Below are the code and all the weights of a small trained network. Each question names an input and a class and asks about switching units off, where a switched-off unit gives its printed mean instead of its output.

import numpy as np


def w(rows, s, z=0):
    codes = np.array(rows[::2]) - 128.0
    scale = np.full(codes.shape[1], s)
    scale[-1] = z or s
    return codes * scale


def norm(h):
    return h / np.sqrt((h * h).mean(-1, keepdims=True) + 1e-5)


def f(y):
    return y / 2 * (1 + np.tanh(0.7978845608 * (y + 0.044715 * y**3)))


def log_softmax(a):
    a = a - a.max(-1, keepdims=True)
    return a - np.log(np.exp(a).sum(-1, keepdims=True))


def net(x, mask):
    res = np.array(x, float).reshape(1, 7) / 4 @ E
    u = 0
    for l in range(3):
        y = f(norm(res) @ A[l][:, :-1].T + A[l][:, -1])
        res = res + np.where(mask[u : u + 8], y, B[l][:, -1]) @ B[l][:, :-1]
        u += 8
    return log_softmax(norm(res)[-1] @ U[:, :-1].T + U[:, -1])


A, B = {}, {}
E = w([
[127,126,125],'x0',
[133,128,126],'x1',
[181,170,1],'x2',
[130,126,129],'x3',
[138,43,65],'x4',
[129,129,126],'x5',
[234,97,127],'x6',
],0.0052)
A[0] = w([
[143,189,160,69],'L0N0',
[123,178,57,131],'L0N1',
[86,155,148,221],'L0N2',
[124,56,103,111],'L0N3',
[35,120,130,18],'L0N4',
[138,195,118,108],'L0N5',
[125,112,163,37],'L0N6',
[167,11,76,4],'L0N7',
],0.012,0.0018)
B[0] = w([
[71,159,116,181],'L0N0',
[124,138,147,254],'L0N1',
[146,132,72,219],'L0N2',
[8,170,114,174],'L0N3',
[95,1,106,217],'L0N4',
[104,63,106,192],'L0N5',
[218,168,158,136],'L0N6',
[34,97,66,244],'L0N7',
],0.0064,0.0032)
A[1] = w([
[130,66,186,120],'L1N0',
[148,151,104,160],'L1N1',
[194,96,125,125],'L1N2',
[137,212,168,201],'L1N3',
[149,77,175,188],'L1N4',
[53,95,83,254],'L1N5',
[121,108,85,227],'L1N6',
[245,47,146,130],'L1N7',
],0.013,0.0025)
B[1] = w([
[117,254,207,160],'L1N0',
[111,142,150,140],'L1N1',
[150,120,136,135],'L1N2',
[19,20,80,164],'L1N3',
[155,248,152,154],'L1N4',
[185,86,213,255],'L1N5',
[155,226,176,178],'L1N6',
[157,79,192,159],'L1N7',
],0.0068,0.0087)
A[2] = w([
[8,102,94,108],'L2N0',
[120,255,85,107],'L2N1',
[49,116,161,41],'L2N2',
[109,82,158,111],'L2N3',
[132,186,59,145],'L2N4',
[160,154,72,253],'L2N5',
[78,137,187,222],'L2N6',
[225,140,188,126],'L2N7',
],0.0099,0.0029)
B[2] = w([
[169,77,98,192],'L2N0',
[189,202,135,156],'L2N1',
[125,108,144,173],'L2N2',
[141,171,93,175],'L2N3',
[86,248,128,139],'L2N4',
[54,155,255,153],'L2N5',
[173,147,61,255],'L2N6',
[193,108,108,215],'L2N7',
],0.008,0.0052)
U = w([
[193,96,130,161],'0',
[119,254,161,126],'1',
[17,40,22,2],'2',
[158,117,97,191],'3',
],0.0099,0.0026)

Each question gives the input, the list of numbers given to net, and the class t.
The units are the neurons (one row each of A and B). Each row of codes is followed by its name. A weight is (code - 128) times the scale printed after its matrix; where a second scale follows, it is the last column's (A, B and U).
mask holds one flag per neuron, layer by layer. A switched-off neuron (its flag False) gives its mean, the last column of its row in B, instead of its output. The means were averaged over made-up inputs and are rounded, as every weight is.
A unit's drop is (log p(t) with every unit on - log p(t) with that unit switched off) / (log p(t) with every unit on - log p(t) with every unit switched off).
The circuit of an input: a set's keep is (log p(t) with only the set's units on - log p(t) with every unit switched off) / (log p(t) with every unit on - log p(t) with every unit switched off). Starting from the 12 units with the biggest drops (on a tie, the unit counted first), units are removed one at a time, each time the one whose removal leaves the highest keep (on an exact tie, the one counted first), for as long as the keep stays at least 0.8.
circuit, biggest first: the units of the circuit, biggest drop first
top k neurons: the k neurons with the biggest drops, biggest first
top k neurons in layer l: the k neurons of layer l with the biggest drops, biggest first
drop when u is switched off: that unit's drop, to one decimal
input [0,-7,0,-4,7,3,6], class 2: circuit, biggest first	[L0N7]
input [6,0,-3,6,0,-5,-6], class 0: circuit, biggest first	[L1N5 L2N5 L2N6]
input [-7,-3,7,-2,-1,-2,3], class 1: top 3 neurons	[L1N5 L0N4 L2N5]
input [-1,-1,-4,6,2,2,0], class 1: top 2 neurons	[L1N0 L1N4]
input [4,8,1,5,5,-3,-2], class 2: top 2 neurons	[L0N7 L0N3]
input [-8,-7,-8,4,8,1,2], class 1: top 2 neurons in layer 1	[L1N0 L1N3]
input [-8,3,8,-2,7,2,0], class 1: top 2 neurons	[L1N6 L1N3]
input [-6,-2,-3,6,5,-6,-6], class 0: top 2 neurons	[L1N5 L1N3]
input [-6,1,0,0,-7,3,6], class 2: circuit, biggest first	[L1N3 L1N5]
input [1,1,-3,4,-5,6,-8], class 0: top 3 neurons in layer 0	[L0N4 L0N3 L0N2]
input [-1,5,8,3,2,-3,6], class 1: top 2 neurons in layer 0	[L0N4 L0N7]
input [-6,1,8,5,8,-8,-5], class 1: top 3 neurons	[L1N3 L1N6 L0N4]
input [-3,-3,7,-4,4,-7,-8], class 0: top 2 neurons in layer 1	[L1N5 L1N4]
input [-7,-6,3,-4,3,-2,-7], class 0: circuit, biggest first	[L1N5]
input [3,-2,3,-7,-5,-3,-6], class 0: top 2 neurons in layer 1	[L1N5 L1N3]
input [3,1,-3,-2,1,5,0], class 1: top 3 neurons	[L1N0 L1N4 L0N7]
input [-1,8,-1,4,-4,-6,-8], class 0: top 2 neurons	[L0N4 L1N5]
input [-4,5,7,-8,-2,-3,2], class 1: top 2 neurons	[L1N5 L0N4]
input [-4,-1,-5,-3,4,5,1], class 1: top 4 neurons in layer 1	[L1N0 L1N3 L1N4 L1N7]
input [-3,-1,1,-6,-7,-1,1], class 2: circuit, biggest first	[L1N3]
input [6,8,7,0,0,4,2], class 1: top 3 neurons	[L0N4 L1N5 L2N5]
input [3,-6,3,-7,2,8,-8], class 0: top 3 neurons in layer 1	[L1N5 L1N3 L1N6]
input [1,6,6,6,-8,8,3], class 2: top 3 neurons in layer 1	[L1N3 L1N4 L1N0]
input [-2,0,0,-6,6,7,4], class 2: top 3 neurons	[L0N7 L0N3 L2N7]
input [-3,3,0,3,8,-7,4], class 2: top 2 neurons	[L0N7 L0N3]
input [3,2,1,-5,8,5,2], class 2: top 3 neurons	[L0N7 L0N3 L2N7]
input [3,-2,7,-5,8,0,6], class 2: top 3 neurons in layer 0	[L0N7 L0N3 L0N6]
input [4,7,7,-6,2,-4,-3], class 1: top neuron	[L0N4]
input [-5,8,-1,-8,4,1,-7], class 0: top 3 neurons in layer 1	[L1N5 L1N3 L1N6]
input [6,-2,1,1,-3,7,-7], class 0: drop when L1N5 is switched off	0.3
